Here is a tiny trained network, its code and every weight. The questions are about switching its units off for an input and a class, where a switched-off unit gives its printed mean instead of its output.

import numpy as np


def w(rows, s, z=0):
    codes = np.array(rows[::2]) - 128.0
    scale = np.full(codes.shape[1], s)
    scale[-1] = z or s
    return codes * scale


def f(y):
    return np.maximum(y, 0)


def log_softmax(a):
    a = a - a.max(-1, keepdims=True)
    return a - np.log(np.exp(a).sum(-1, keepdims=True))


def net(x, mask):
    res = np.array(x, float).reshape(1, 8) / 4 @ E
    y = f(res @ A[0][:, :-1].T + A[0][:, -1])
    res = res + np.where(mask, y, B[0][:, -1]) @ B[0][:, :-1]
    return log_softmax(res[-1] @ U[:, :-1].T + U[:, -1])


A, B = {}, {}
E = w([
[127,30,171,193,146,106,163],'x0',
[164,129,118,79,140,141,113],'x1',
[130,86,13,155,98,126,154],'x2',
[49,198,100,135,144,58,150],'x3',
[33,92,160,172,89,145,109],'x4',
[154,154,114,150,251,131,81],'x5',
[89,150,94,218,189,197,154],'x6',
[98,141,144,137,114,59,190],'x7',
],0.011)
A[0] = w([
[81,143,84,129,133,107,149,90],'N0',
[140,159,88,99,103,103,109,165],'N1',
[227,83,59,186,79,248,50,175],'N2',
[70,80,210,159,76,166,109,99],'N3',
[155,109,141,177,176,62,137,81],'N4',
[113,211,83,177,112,93,147,162],'N5',
[152,84,104,116,86,199,111,63],'N6',
[138,189,146,70,125,228,74,253],'N7',
[170,129,216,145,126,148,83,241],'N8',
[103,165,113,102,75,152,85,120],'N9',
[52,130,208,131,101,92,189,162],'N10',
[106,124,108,169,99,148,139,93],'N11',
[83,134,116,128,226,107,80,130],'N12',
[106,117,70,176,201,132,190,188],'N13',
[98,144,137,154,76,122,167,109],'N14',
[184,77,85,144,117,219,120,129],'N15',
[75,197,73,150,130,133,142,122],'N16',
[204,145,49,57,122,113,142,191],'N17',
[150,99,159,136,186,97,187,134],'N18',
[82,168,132,143,213,83,75,161],'N19',
[185,114,153,45,17,36,126,153],'N20',
],0.012,0.0056)
B[0] = w([
[139,180,128,77,121,117,105,168],'N0',
[63,112,140,132,158,134,101,178],'N1',
[83,102,80,132,168,151,95,250],'N2',
[27,69,179,119,83,91,125,206],'N3',
[172,95,141,160,127,116,176,163],'N4',
[62,149,164,58,92,118,103,199],'N5',
[181,112,94,160,185,172,98,177],'N6',
[113,111,218,130,186,178,157,226],'N7',
[108,109,190,139,153,140,178,205],'N8',
[108,85,169,139,154,102,147,171],'N9',
[117,83,139,118,158,149,102,213],'N10',
[113,137,141,84,113,153,122,164],'N11',
[168,101,88,153,201,138,105,185],'N12',
[137,142,102,102,93,85,127,210],'N13',
[91,142,98,119,92,112,135,175],'N14',
[88,80,86,182,115,155,91,204],'N15',
[59,162,102,69,143,116,120,195],'N16',
[82,105,177,166,148,133,141,223],'N17',
[171,96,120,176,61,79,144,170],'N18',
[169,142,73,130,229,147,104,196],'N19',
[7,43,124,193,96,92,113,246],'N20',
],0.011,0.017)
U = w([
[70,37,90,199,153,124,50,149],'0',
[255,133,117,142,144,36,161,134],'1',
[215,93,120,188,54,125,218,107],'2',
[177,146,191,140,217,221,116,149],'3',
[193,145,167,116,64,143,121,2],'4',
[34,95,222,92,71,82,154,188],'5',
[105,226,81,44,145,166,56,64],'6',
],0.0097,0.0043)

Each question gives the input, the list of numbers given to net, and the class t.
The units are the neurons (one row each of A and B). Each row of codes is followed by its name. A weight is (code - 128) times the scale printed after its matrix; where a second scale follows, it is the last column's (A, B and U).
mask holds one flag per neuron, in row order. A switched-off neuron (its flag False) gives its mean, the last column of its row in B, instead of its output. The means were averaged over made-up inputs and are rounded, as every weight is.
A unit's drop is (log p(t) with every unit on - log p(t) with that unit switched off) / (log p(t) with every unit on - log p(t) with every unit switched off).
The circuit of an input: a set's keep is (log p(t) with only the set's units on - log p(t) with every unit switched off) / (log p(t) with every unit on - log p(t) with every unit switched off). Starting from the 12 units with the biggest drops (on a tie, the unit counted first), units are removed one at a time, each time the one whose removal leaves the highest keep (on an exact tie, the one counted first), for as long as the keep stays at least 0.8.
units of the circuit, in order: the units of the circuit, biggest drop first
k most important neurons: the k neurons with the biggest drops, biggest first
drop when u is switched off: that unit's drop, to one decimal
input [7,6,-8,6,6,-5,7,1], class 5: units of the circuit, in order	N3
input [-7,-3,-2,3,1,-4,4,6], class 6: 2 most important neurons	N20; N3
input [-5,-8,2,1,-6,5,0,-5], class 3: units of the circuit, in order	N20; N7
input [7,4,0,-8,-6,-7,-5,8], class 0: 3 most important neurons	N20; N5; N6
input [-3,-7,-2,1,-1,0,8,-6], class 6: 2 most important neurons	N20; N16
input [1,8,3,8,-2,-1,-3,0], class 5: 2 most important neurons	N2; N15
input [4,8,-8,-5,3,5,-8,-7], class 5: 4 most important neurons	N8; N7; N20; N19
input [4,-8,-4,8,-8,-4,-2,-8], class 5: 4 most important neurons	N2; N15; N6; N12
input [6,-5,3,5,-1,6,-6,-8], class 1: drop when N15 is switched off	0.1
input [4,-7,-3,7,-6,5,-2,-7], class 1: drop when N20 is switched off	0.1
input [-1,8,-2,2,1,8,-3,3], class 3: drop when N5 is switched off	0.0
input [6,-5,-1,-2,-7,3,-6,2], class 5: drop when N1 is switched off	-0.1
